Below are the code and all the weights of a small trained network. Each question names an input and a class and asks about switching units off, where a switched-off unit gives its printed mean instead of its output.

import numpy as np


def w(rows, s, z=0):
    codes = np.array(rows[::2]) - 128.0
    scale = np.full(codes.shape[1], s)
    scale[-1] = z or s
    return codes * scale


def f(y):
    return y / 2 * (1 + np.tanh(0.7978845608 * (y + 0.044715 * y**3)))


def log_softmax(a):
    a = a - a.max(-1, keepdims=True)
    return a - np.log(np.exp(a).sum(-1, keepdims=True))


def net(x, mask):
    res = np.array(x, float).reshape(1, 7) / 4 @ E
    y = f(res @ A[0][:, :-1].T + A[0][:, -1])
    res = res + np.where(mask, y, B[0][:, -1]) @ B[0][:, :-1]
    return log_softmax(res[-1] @ U[:, :-1].T + U[:, -1])


A, B = {}, {}
E = w([
[121,155,191,149,58,103,156,99,138,132,131],'x0',
[46,106,119,135,41,151,134,145,147,165,101],'x1',
[110,113,87,184,90,165,139,104,144,133,120],'x2',
[187,126,143,129,145,143,84,86,146,207,34],'x3',
[140,144,106,168,76,8,69,124,125,97,137],'x4',
[130,88,153,98,148,148,72,136,119,56,153],'x5',
[88,80,123,219,168,98,77,121,110,153,152],'x6',
],0.013)
A[0] = w([
[125,134,103,137,145,164,145,128,129,169,147,97],'N1',
[144,84,116,117,151,101,115,149,120,108,113,191],'N2',
[166,123,63,116,215,156,112,153,105,111,147,159],'N3',
[88,129,126,145,113,120,137,126,108,80,166,129],'N4',
[108,100,117,160,117,143,106,151,110,144,143,118],'N5',
[112,91,175,156,175,107,102,96,114,151,153,114],'N6',
[156,113,114,154,129,125,106,88,151,183,81,117],'N7',
[133,103,163,135,140,190,163,83,122,63,145,119],'N8',
[87,155,99,136,111,141,205,140,139,176,162,115],'N9',
[147,123,144,72,131,161,144,125,137,153,80,152],'N10',
[122,102,127,143,178,195,138,113,140,212,59,160],'N11',
[56,75,70,162,124,135,70,137,139,137,130,184],'N12',
[129,108,141,120,176,133,116,151,127,137,140,145],'N13',
[161,132,146,115,114,120,82,119,119,123,106,4],'N14',
[150,138,130,69,131,161,137,146,132,153,72,45],'N15',
[105,140,149,135,131,140,136,192,88,109,167,123],'N16',
[83,66,77,144,118,118,92,161,134,142,117,160],'N17',
[126,166,155,75,146,138,117,129,133,155,119,7],'N18',
[166,133,107,152,113,109,100,91,144,149,81,104],'N19',
[151,119,69,102,198,133,131,135,133,114,151,86],'N20',
[88,143,110,162,123,143,248,126,118,159,135,167],'N21',
],0.016,0.0037)
B[0] = w([
[170,113,110,95,142,176,105,149,148,177,91,168],'N1',
[150,132,221,126,93,146,158,85,165,100,168,164],'N2',
[41,202,207,30,130,19,171,73,92,53,115,222],'N3',
[101,154,155,90,194,167,168,165,114,166,124,195],'N4',
[104,89,177,149,97,139,88,186,141,67,145,168],'N5',
[154,179,214,168,105,37,30,118,84,33,124,187],'N6',
[127,217,99,121,216,72,45,81,42,147,52,205],'N7',
[219,70,124,67,142,222,158,193,151,195,90,201],'N8',
[75,115,19,121,167,166,228,120,151,174,156,217],'N9',
[82,65,90,45,153,180,179,185,200,143,154,216],'N10',
[245,123,140,2,240,232,69,162,45,179,111,254],'N11',
[141,41,193,139,98,188,127,249,169,64,216,220],'N12',
[110,179,173,124,178,81,125,90,112,116,125,170],'N13',
[116,135,105,142,58,126,176,114,173,161,100,156],'N14',
[127,69,175,50,149,161,194,140,193,111,144,207],'N15',
[140,122,136,31,171,129,136,84,120,161,79,193],'N16',
[111,96,162,142,82,173,158,198,166,107,214,198],'N17',
[132,90,172,95,110,182,164,153,191,99,115,171],'N18',
[96,218,84,172,126,60,136,43,112,167,141,190],'N19',
[50,187,181,88,93,81,161,60,62,68,113,192],'N20',
[106,78,47,45,144,176,232,123,193,144,126,237],'N21',
],0.0085,0.018)
U = w([
[108,162,211,103,121,69,110,112,99,57,114,136],'0',
[57,110,59,157,96,155,144,124,131,148,124,2],'1',
[145,59,153,88,114,204,177,202,168,116,135,193],'2',
[207,140,145,107,158,169,44,138,74,160,74,111],'3',
[114,154,96,77,115,117,191,69,149,150,71,145],'4',
[143,157,125,253,39,38,89,106,142,115,116,114],'5',
],0.011,0.0052)

Each question gives the input, the list of numbers given to net, and the class t.
The units are the neurons (one row each of A and B). Each row of codes is followed by its name. A weight is (code - 128) times the scale printed after its matrix; where a second scale follows, it is the last column's (A, B and U).
mask holds one flag per neuron, in row order. A switched-off neuron (its flag False) gives its mean, the last column of its row in B, instead of its output. The means were averaged over made-up inputs and are rounded, as every weight is.
A unit's drop is (log p(t) with every unit on - log p(t) with that unit switched off) / (log p(t) with every unit on - log p(t) with every unit switched off).
The circuit of an input: a set's keep is (log p(t) with only the set's units on - log p(t) with every unit switched off) / (log p(t) with every unit on - log p(t) with every unit switched off). Starting from the 12 units with the biggest drops (on a tie, the unit counted first), units are removed one at a time, each time the one whose removal leaves the highest keep (on an exact tie, the one counted first), for as long as the keep stays at least 0.8.
circuit, biggest first: the units of the circuit, biggest drop first
top k neurons: the k neurons with the biggest drops, biggest first
drop of u: that unit's drop, to one decimal
input [2,-2,-1,-4,5,5,5], class 0: circuit, biggest first	N6
input [-1,-2,-1,5,-2,4,0], class 0: circuit, biggest first	N3, N21
input [-3,-1,2,3,8,4,8], class 0: top 2 neurons	N12, N2
input [5,-6,4,-4,-2,2,6], class 0: top 2 neurons	N6, N11
input [1,5,-1,8,-7,-5,2], class 3: top 2 neurons	N11, N7
input [-6,-7,0,3,-3,-8,1], class 0: top 2 neurons	N3, N20
input [-3,4,-7,2,7,-8,-2], class 5: top 2 neurons	N11, N21
input [3,-5,3,-1,-7,3,8], class 3: top 2 neurons	N8, N11
input [8,0,5,1,-5,-4,6], class 3: top 3 neurons	N11, N7, N10
input [5,1,-7,-5,-6,-8,6], class 4: top 2 neurons	N12, N17
input [-7,4,2,6,5,2,0], class 3: top 3 neurons	N7, N21, N19
input [-1,-7,-6,6,0,7,-7], class 0: top 3 neurons	N3, N20, N21
input [4,7,8,8,-4,2,0], class 3: drop of N7	1.2
input [5,4,-3,5,8,7,-5], class 5: drop of N21	0.1
input [-2,-4,-2,7,7,-5,7], class 5: drop of N19	0.2
input [-2,1,-3,5,-7,3,8], class 3: circuit, biggest first	N11
